Each row has a class, written after it.
[ 390   84  -64 -358 -135   13 -113   59 -118 -186  -82    7 -124   85
  126  180  462   92    9  -25   -6  -61  108  120  -41 -317   29  282
  123  312  128  122   59  -79    6 -176 -121 -353   79 -194 -138]
(91)
[ 212 -118 -109  -54  298  -55   95 -407  135   24   74  116    9   52
 -114 -205    9 -269 -151 -134  119  -27 -186   68 -146  318 -421   -7
  111  -90  156   86   -9  137  -13  150  186    7  160    6  -92]
(181)
[-417 -207  -15 -360 -119  258  261  -39  -75   19    2 -307 -148  -14
 -117  149   54  -36  123   72  351  -68   88   37   52 -138 -254  126
 -153  335 -367  144  -17  218 -119  334 -225    8 -136  101  -84]
(192)
[ 256  -41 -296  -41  334 -316  -95 -238 -168   41  -64  387  177  -23
  -99  -94  277  199  370 -133   51  203 -438  335  103   -3  379 -374
  291  150  383  278  305  -64  290  130  183 -241   53 -287  -83]
(119)
[-352  150   62  134 -105   24    0   63 -105 -112   57  136 -155 -515
  -35  -67   17  -26  271  182 -490  462 -101 -158 -371 -392   29   21
  -37 -256  -30  -40  348  -12 -375   74  -49  155  159  291 -230]
(136)
[ 157 -689  139   20 -252 -103   95 -199 -192  280 -166  393   86 -104
  135  190   80  136  303 -390 -103   -6  262  183  176   -3  102  -70
  264 -443  -14  139  -24 -143  475  -39  -96 -238 -209   62   72]
(207)
[-181   67   93 -109  -17 -179 -204   93  125   52  -80 -193  -22  130
  174  124  103  -37   52   62  -52  160   28 -258 -115  338   34  144
   12  165 -139 -259  150   52 -202 -269   56  -66 -166  267  -67]
(181)
[ 345  259  179 -691  311 -255   -1 -238   57  205  219 -202  215 -187
  -26  -13 -312  834  -20 -493  431    0  145  -10  -18  515  185  -98
 -223   90 -412   11 -312  -73 -109 -420  159   89  148 -221  421]
(165)
[-139  158  177  239  -91  101 -212   50  159 -243   -7 -344 -417  147
  215  134    9 -512 -180   26 -204  100 -249 -213  -33  278  200  -98
  123  406  365 -252   29  125 -145   51  -13  250 -344   -5 -331]
(181)
[ -50  102   36  355  183  220    2  -60   89  212  382   56  -90 -509
 -233  -46 -375  256  -81 -463   39   78  -49  208  203  -74  240 -175
 -218 -192  162  -74 -172 -101 -429   14  162 -133  -46  -12  -52]
(105)
[  44 -332 -180 -304 -476 -151 -285  204 -210  -83   59 -138  143 -205
   71 -138  253 -162  -44  146 -161  -46  162  143   43   48  464  184
 -299  314 -125   49   96  -32  157 -215  197 -204  -60  -30  158]
(161)
[-284 -552 -106  -65    8  118  -68  175  -75  314  -31  270  199  199
    3   54  175  152 -307   70 -679 -110   -3  209 -195  -54  687  -43
  101  235 -163 -241 -421 -331 -207  255  276 -222 -170  233  238]
(227)
[-106 -243  -79  -78  287  -59  212 -431  102  123  511  218  -78 -206
   51  -37   88 -134  251  -69   49  400   71 -401 -105  302  -89  203
   62 -125   36   14  124   -1 -290  152 -128  178 -268 -341 -154]
(91)
[ 412  -69  391  -82  -72 -198  131 -348  214   53 -102  273   45 -511
  247   62  -65  397  -53 -129  176   24  166  -30  238   54   18  -48
  105 -178  -66   48  -70 -242  340  -68  -29  -92   46 -298  -95]
(161)
[ 310 -470  127  402  -92   67 -210 -235  -65  337  -43  206  -90 -388
  -49 -408 -207  571 -317 -244 -284  -79   94  -16 -239 -188  -55  111
 -136 -384  181 -329  155  208 -143 -213  -65   75  320  646  229]
(123)
[  54 -516  236 -233  121 -211 -280 -219 -235  -63  -58   -8   10 -312
  -68 -300  104   93  232 -112 -455 -193   57   18  106  293  424  -11
   30   86  180 -142  191  114  404  -92  137  -34  131   43  141]
(149)
[ -35 -393   95  229  312 -175  -50   85  194  288 -273  238  -65 -130
  265    1   49 -121    7  394 -393  284  -43 -117   97  369  481  -38
 -201  194  421  -28  -97   -6   38  200  -95   51 -168 -114  -34]
(207)
[ 366  -70   91   87  105  -36   88 -355  178  103 -125  -69   21  102
  106  267  320  -73  157   98   67  115 -102  -26  -62  -31  258  355
  170  239  -36  -13 -120  -74   10  146  -29 -211  192  -73 -174]
(105)
[ -78   54  -93  121  244  129   20 -123   34   16  -15 -257   69  326
 -210   27  213 -393  -16  352   32   48 -229  -96  124 -189  202  416
 -165  -37  104  176  -83  103  -24  -77   97 -249  118  -44 -246]
(165)
[-219 -135  -53  139  171  -11  160  -44   -8  266   15  146  -85  255
   20  165  145 -125  -88   21   36   90   -7 -201   20   77  177   38
  276 -368 -208   38   14   21   88   25 -158   77 -135   85  -97]
(91)
[ 152  -44   71  -72  -77  154  171 -166  -14 -257 -226 -118   55 -463
 -120 -244  -49   30 -209 -186 -201 -151  -15 -126  -68 -208 -144  276
   25  -36   48 -226 -109  108  -50   33 -150   57  382   16 -248]
(181)
[ 345   10 -273  -58  173  259  198 -549 -180  131  202 -187  159  285
 -204  -46  314 -108 -121 -122  286   10  -93 -363 -107 -426   23  524
   37   63 -364 -119   94   77  258  -73  133  -37 -112   20  -25]
(227)
[  40 -234  192  185 -290  -10  134 -179  288  134    2   87  257 -447
 -245 -333  -31  241  -85  392 -208  145 -103   38 -147  -66  135  175
  483 -189  198  -47 -149   98 -168   97  132 -111  390   35  -33]
(136)
[ 225  180  141  -70   49 -374  -10 -195   18  183   -7 -201  348 -128
  -45   28  -31  319  250   10   65 -103 -146  206 -215  -17  451 -124
  176  257  245  160 -131   54   24    1  -36  -14  275   71   72]
(165)
[ 357  -37 -154  103   27  136   60 -116  -72   13  148  157 -287  -72
  156 -370 -152 -224  224  204  310   37 -374  -73  -31  138  157  208
 -275 -172  -67  -12  -42  151 -109  311   77  139  -11  219  -26]
(136)
[ 336  -72    9 -187   53   57  182 -220  -87  -19  282  150  -21   30
   33  265  308 -233  -17    0 -325  103  160 -118    3  -85  341   35
 -151 -529  503  396 -138  -81  294  -16  287  -79 -136 -107  -67]
(113)
[ 235 -425  314 -337 -201  -84 -102 -122 -158 -175 -315 -137  -47  -89
  402  -19  392  -42  368 -569 -157  131  283 -280   71 -263  138  -32
  132 -507  610   53  140  159  -77  413  525 -192 -276 -172 -111]
(161)
[ 114 -167  110  130 -139  -43 -229 -208 -218  -56  109   55  -38   -2
  164  121  319 -145  266 -191 -156  187   23 -208   30 -158  387  271
   14 -134  200  -48  155  -55   33  -80  127 -160  -78  -16  -84]
(123)
[ 236  330  -51  282   19 -181 -162  -69 -130  -82  420  -64 -306 -159
 -100 -192  179  180 -475  390  509  552 -199  -17   19 -455  345  222
 -131  112  310 -119 -202   74 -225    5 -114  196   89 -221  313]
(105)
[ -46  254   19 -234  130   -4 -232  317  -66  -92 -232   67  116   70
  148   18   80 -479  117   68 -278   39  100   59  159  299   24   49
 -129  351  186  107   18  -30  285    7  263 -253  130  212   16]
(227)
[  73 -101 -101  -19 -317  145   18   41 -243 -102  103   72 -387 -250
  -21 -300   23  -87  -96  122  267 -357  -36  -23  135 -411  -24  220
    1 -183  -24 -185   87  149  188  105  -13  -40 -114   36  115]
(105)
[ -50 -247 -303   66  -45  315  -83  427 -311 -159 -356  202  -55  -68
   79  -44   80 -710  184 -240 -384  158 -411   93   45  -72  319  312
   91  125 -302 -193  320 -165  450  354  -65  -45   -2 -185 -276]
(113)
[-146 -189 -205   28  100  272  209  -87  233   32   33  436  267  -26
  131 -218   47  -68  -20   79 -333  345  282 -478   33   11 -523  100
   -6 -307  143   35  105   53 -247  107  333 -158  -93 -206  -30]
(165)
[ 200 -276  247  -42  150  226 -109  -38  139  194  102  205 -132   66
   83    7   -2 -442 -154   52  -61  -29  -18 -291   89   18    5  -58
   52   82   73   24 -107 -113  145   78  108 -113  -98 -288  -59]
(149)
[-239 -402  238   49 -581 -273  -42  151  185   86   71  381  118 -463
  108  274 -155  376  286 -266   -7 -163  195   43  255  857  155 -322
  -25  -97  150 -121  -24 -325  164  -98   -4  -69 -103  308   39]
(207)
[ -36 -427 -202 -306   93 -172  -27  -61  -44  202  264  298  208  -22
 -123  304   16  -74 -158 -244  -61   16   34  165   67   17   92 -511
 -283  172   14 -139  -97 -143   43  117  -21   -6  155  -14  315]
(119)
[ 137 -263   49   24  244 -100 -322   86   -9  138  148  189 -199  -97
   94  -29 -291 -391  -36 -471 -146 -171 -322   33   35  595  446 -638
 -266  -33  292   72   41  219 -296   61  424   32  -12  242 -148]
(149)
[  25 -197  -27   47 -172  100 -209  457  157  206 -354   67  203 -175
   20 -216 -114 -164   86 -106 -376   31  306 -246    6   81  218 -243
  115 -101  437 -111  -63  -92  -83 -277 -437  -20  173  -68  -65]
(123)
[ 129  137  151   82  148   24  -63 -206   47  -62  146 -214  155  245
   27 -165  -70 -316  -46   33    5 -143 -111 -397   -2  401  168   49
 -138  -82 -314 -137 -100  110  125 -109  349  124   61  142   77]
(181)
[ 219   -3  101 -395  -96 -223  158   17   65  -90  -14   68  317  183
  134  212  -84   -6  140   54  164 -282  -63 -288   -4  381  -19  -62
  -91  189 -174   60 -184   71  105 -137  -54   87  -43  -67    0]
(207)
[-493   76 -112 -115  219    9  172  404  -76  121 -112   61 -227  214
  -48  -18  -33 -108  216  -36  277  -78  -17   83   62  293 -334 -250
  174 -266 -418  241  229  -73  298  316 -102  166 -437 -145  121]
(91)
[ -20   -1  -77 -174  -25   40  165 -103 -299 -164  344  199 -195 -330
  161 -192  173 -186  -65   95 -128    6  210 -357 -113   49 -178  315
 -275  -32  320  481  179  284  114   29  248  144 -564  -89  -34]
(123)
[-206  131   65  270  661  318  194 -275  279  232  169   45 -149  106
 -220 -254 -133 -203  -75  194 -137  -61  -44  -29 -186  347 -278  550
   95 -161  336  162 -309  -47 -162  310   14   40   19  -13 -147]
(113)
[ 328 -122 -171  273 -306  474   87  -24 -126  -65  173  369    7  -95
  244   69  -20  -81  214 -618  -49  409   50 -145  -15  -79  -89  287
   75   59  -57  179  -61 -208 -224  126   94 -124 -111 -291 -173]
(91)
[ 165  234   60  206  -21  -83   66   58  -71  -48  -60 -105  -80   49
   62  136  134 -270  -28   72  455  129 -265 -227  -15  103  100  450
   60  151 -351 -118  -25  104  244   64   37    3  -55  210   22]
(192)
[-242 -289 -135  268   50  314   -6 -116  135  650  228   62  258   94
  220    5  -61  -89 -149  293 -480  360  408  299  -33  -31  191  669
  126  295 -173  155 -293  174 -450   41   85 -392   26  148   79]
(105)
[ 346  -67   98 -127  272   11  265 -203   54  113  -68 -183  422 -373
 -167  -35   77  329   23 -172   -4  197   12 -274  195  159  669 -114
  -30   74 -531  108    9    8  306 -126  -99   82  224 -423  -92]
(91)
[-146   73  276  274  238  -63  166  -65  322  -61 -194 -124  118   35
 -149  250  -77 -356  261  136  131  327  -18 -156  269  190  155 -356
  -60 -146  138 -192 -308  -35 -113  185 -305  -69   27  519 -190]
(113)
[-125  -42  152  106   33 -123 -266   98  -79 -231  172  167  -57  157
   86  -70  302   17  -56  -30  -72  -78   93  -49  -71  318  -90  181
   65  105  -71  -42   86 -128    0  -73  140 -135 -162  127   -6]
(192)
[-245  248   92  330 -101 -214   21  -76  143  -97  -24  -81   26 -368
 -148   46  -72   51 -155   77   78  -88  -72  180  -52  -94 -208 -119
  -47  416  208  174   85 -132   97   60  -86  135  121 -176 -208]
(119)
[ 152  213  432   28  499 -173 -295   62 -168  -87  409  -16   60 -215
   70 -206   89  513  341 -363 -400 -239  224 -163 -232 -124  308  230
 -136 -217  343 -155 -136 -245 -561 -204   -8 -237 -349 -116  -34]
(181)
[-233   71   80 -157   94 -120  104 -261  303  327   73   74 -112  -32
  200  188   11 -419 -129  479  218  -45  -17 -253   -1  250  -49  257
   50  304 -134   20  -19   -6   81  -29   13  -70 -259   37 -194]
(123)
[ 424   96   76  -57 -205  188 -212  373 -113   33   57   59 -160 -163
  316   73  -69 -628  -54 -349   97 -144 -264 -349 -122  125  504  163
  -99  348  119   89  -97   75 -146   90  215  -24   48 -127 -278]
(105)
[ 163  298 -111  711  101   -1  111 -346  -12  228  -10 -106  -31 -216
   93 -199 -192  158  139 -265   97 -214   -5   50   60 -169  419  402
  107 -452  226 -113  -88   35    2   47 -151  158  252   46 -234]
(105)
[ 349   45  -46  -99 -156 -187 -168   31  -98 -388   13  342 -132  531
  113   71  290 -154  266  290  357  -40  -42  344   14 -345 -764  -34
 -137 -194  426  201  -53 -126  -35  288 -225 -136  420 -176  200]
(207)
[ 132  110  139 -261   10  121   52   21 -263 -230   92 -127  -66  -46
 -106  113  234 -398  179  -56   10 -131   30 -199   24 -276  100  235
 -126  -64 -142  269  -17  129  -24 -101   79 -268  -87   63 -249]
(227)
[ 390   92  -85 -239   48 -360   65   86  -49 -399  -39 -146   -4  338
 -105  -94  203 -622  156  125  197 -247 -185  -50 -224  195 -262   72
  185 -222 -145   19 -113  113  105 -108   -9  -38 -323  -56  122]
(123)
[-229   29  -32   95  -44  -90   72  247   42 -107  -86  188  171 -111
 -108   54  106 -377 -261  221  -20  -72   92  -57  -55 -172 -115  -37
   -3  266   27   24 -273   82 -215  104   31 -216  166  123   35]
(192)
[  91 -206   41 -333  110 -251 -217  226 -162 -114 -338  -25  300  166
  -29  -39  264 -213   68 -261  -40   17  258 -183 -110   88 -277  -79
 -249   74 -250 -175   82 -130  220 -154   49 -115   30  206  249]
(207)
[  64   64   -9 -226 -150 -606   76 -172   24 -260   -4   96  396 -447
   67   75  169   45  -97 -360  341  -73  123  114  412  -84  391 -687
  395 -289 -269 -342   63  -40   98   41 -156  -67  194  -83 -268]
(149)
[ 182  291 -277 -110  281 -234  -39  146 -117  -46 -348   82  -94  193
  -44 -252  197 -453  -78  281  899  -86 -492 -244   91  -89  -75  170
 -105   47 -490  -68  268   52  380  117 -187   79  378  -66 -139]
(105)
[ -78 -247  305   30 -194  141  104 -330  271  174   22   80  162  168
    5  155 -172  412 -378 -261  189 -414  -93 -125  236  359  134 -156
 -123 -328 -270  220 -139 -296  173 -186  298   56  159   79 -521]
(105)
[-112 -169  114  208 -292    2 -181   19   96  -21  119   15   90 -167
 -126 -147 -133  205  235  318 -311  201   46  128  114   95  -64  147
 -107 -113  348  -75   51   43 -117 -187  -78  -81  246  107  124]
(207)
[ 136 -113  124   39  238  175  118 -278  103   97  241  162 -123  -13
  -39   85   18  205 -278  249 -423 -726 -122  165  -60  -34  572 -196
  -45  166 -192  110 -256  -46  -83 -124   18 -194 -102  117 -283]
(192)
[   5  246  180  -29  335 -115 -173  102 -207  -36 -142   65 -317  -63
   -1    0 -254 -409  267   -9 -162  289 -174 -238 -203  -53 -140  146
 -147 -218  262  -91 -108  296 -252    6   42  135  417  356  272]
(149)
[ -39  524 -110 -248  -27 -320 -285  314 -321 -291  235   13  -94  112
   98  -47 -120 -249 -239 -186   26  -62   -4 -128 -103  106   69 -315
 -310 -221   42 -133  -19   38  -52 -462   96  235 -284  532  178]
(123)
[-566 -197 -313  392  104   75  341 -168  249  340 -278  582   25  -86
   80   -5 -222 -288 -135   84   17  373  159 -140  209 -160 -366   71
  252 -405  -41  -11 -159 -113  -92   83   -2  -96   -2 -298 -163]
(192)
[ 189  -52  222 -679  118   30  421 -310   28 -110   98    9 -108 -339
  108   41  188  115  317  226 -120  128  338 -316 -127  108   23  217
  150   48 -233  252 -254   58  -81    2 -260  -12 -208 -168  -76]
(105)
[ 311 -160  249   99  -99  290 -119 -224 -272  -72  130   29 -193 -180
 -107  -63   79 -109    3 -162 -253   45  148 -228 -270 -649 -430  535
  -29 -149 -283 -209  162   68   62 -175  -80  -63  226  -57  232]
(207)
[  33  114  -46 -322  294 -263  -68   65   66  195 -105  260  213  -66
  204  -91  -52  -96   69  -53 -120  243   94 -209 -445  211 -473 -123
   94  308  283    3  145  117 -185   47 -239  173  213  181   32]
(181)
[-684 -366 -221  153 -207   60  195  -74  154   92   47  329  568    4
 -121 -110 -278 -267  -53   72 -365  124   -7  -71 -194  330 -307   17
   42  362 -256  121 -169 -224  -60  100  295   97   28  -66  -60]
(192)
[-441  354   30   64  209  120  213 -385   59  148  158  216 -243 -227
   55   63  -58  219 -197  372 -412  -11  -75   64   42  337  441   74
  260  -46 -235  213  -46 -104  328 -124  138  122  -10  130 -138]
(165)
[-187   85  -87  257  145 -150 -102   22   60  -46   49 -223  361   35
 -206 -217   10 -227  143  191 -242  346 -135 -109 -186   48  220  156
  -91   36  -26    8  -13   15 -253 -124  112   47  217  -94  -69]
(192)
[ 237  135 -130 -339  -79  239  291 -293   71  -38   92   97    5  -41
  119  196   32    9  -54 -183   -8  -36  240  109 -101 -488 -173 -107
   67 -201 -232  302  -94  -21 -279   53   -7 -134  125 -366 -280]
(113)
[-168  176 -259  -31  112  156  120  323  -56 -259   70   -9 -188   51
 -118 -240 -247  208  -62  -83 -295 -210 -129  122 -121  339 -175   45
  -15 -190 -607 -213  -71   -5 -260 -175   16   74 -497  245   92]
(119)
[-135  186  512   29   40  106 -258  195  164 -206 -107  -16 -454  238
   -7   73 -103  509 -468  137  -50   36 -116   43  248  180  -60 -326
 -261 -678   11 -272 -177 -140 -161  -75    6  153  287  549  108]
(123)
[ -15 -272  212 -207  146  -46  -82   54  209  -93 -202   -3  150   94
  -81  -10   -3 -268  119 -207 -101  -74  -54  -93   72  269 -301  -10
   -6 -384  -29 -180   40 -136  -13   84   15 -117  215   61 -186]
(161)
[-551  215  -97  259  650   -3   28 -319   88  185 -101  -45  -61 -124
 -261 -252 -383  495  -88  126 -395  787 -381 -194   36   53  442   97
  -71  -71  397 -196 -131   48 -376 -229  110  363   58  -71  -61]
(105)
[ 163  -15 -146 -385  -25 -222  107  181  153    0   16  -30   51  -83
  233  316  112  -79    0 -266  560 -403  -11   89  213  181  -73  167
 -386  204  -57 -145  -97 -336   59  346 -119  -86 -100 -382 -197]
(119)
[ 342  117 -196  296  -86  -95   -4  156  147 -279 -299  166  316 -128
 -152 -198  -96  187  112 -452  -69  430  178  387   65 -134 -502 -285
  124 -531  373   -3    3 -151 -130  -63   -2 -185  284 -109   45]
(113)
[ 365   40   47   61   39  -55  -87 -235 -128  -59   66 -145 -251  -47
  -49   66  288 -304 -190  -66  267  166 -293 -235  -32  -20  378  230
  113  178  232  -12   81  207  272   40   32  177  223 -146  -56]
(105)
[  93 -222   90  289  304 -174  -45  276  282 -155 -407   75  -38 -110
 -161 -322  -77 -389   31  553  -30  -49 -192  -78  160  160 -384  223
 -284   25   36 -293   99  -16  167   77 -412   -9  250 -185  -59]
(227)
[  73 -119   76 -192  -86   16  -92  160   17 -161   -7  136 -146  545
  263   85   58  428 -298  201  271 -361 -344  227  166  112 -102   98
 -258  230 -168 -160 -215 -240   34  332  134  -40 -225  144   44]
(119)
[-379 -134   57 -295 -291  250  -32  -13  140 -193 -114 -315 -240  180
 -330   22  193  412 -399  426   48   39 -113  163  -65 -335 -344  227
   53  361   86 -187 -236   38 -406  127   49 -101  291 -139  207]
(181)
[ 175  -93  140  205  140  -80 -285   46 -206 -249   72  -48  -80  327
  189 -273  158    3   91 -385 -489 -399  428  259   64  233  -98   97
   24 -539  344   77  -10 -130  221 -243   95  -93 -526  -20   -9]
(207)
[  18   53  -37 -113   24 -119  103  -46  152  -50 -363   85 -287 -123
   42 -263    2  -86 -181  206  245 -166 -212 -132 -217 -145 -236 -137
   78 -216  141   30  170  145 -106  180   57   95   33  107 -325]
(113)
[ -50 -538 -166 -295  -96   45  -39 -384  -94  171   55    2  -73  250
  102  192  259 -166  252  157 -530   70   16  265 -339 -364   70  -34
   29  198 -108  335  183  107 -308  -29   49 -248 -106   83 -250]
(119)
[  17  349  169  113  298   69  220  195 -149 -518  306 -168   94 -690
 -432 -408 -106  492 -292  -61  -94   89   78  -80   99  -47 -169  306
 -216  122 -302 -154 -200   32  -70  -71 -215  139 -262 -220  202]
(119)
[ -72  299  196 -314  115 -117 -119   34   97  -89  -21  -85   33  -65
   31  -32  -66   51  -59   77   -4   27  -55 -202  -35   20  271 -200
  -77  -24 -212  -96 -164 -135 -263 -178   54    8   89   57  -75]
(161)
[ 105 -201  256  166 -412 -274  307 -164   49   89  310   54  167 -223
  313  332  -82  184  -34   -7 -128 -282  250  362 -140 -110   24   92
  232   85  110  317 -357   91 -222   99  -30 -172 -573  -36 -117]
(181)
[-147  -17   73 -135  428  -41  157 -519  -30  300  314   86  307  -96
  -40  -98  -99  112  320  -55   39  310   94 -176  -46   56  109  129
  -91  -70 -166  165 -112  -69  -55   34   84   22   46  -17  -11]
(192)
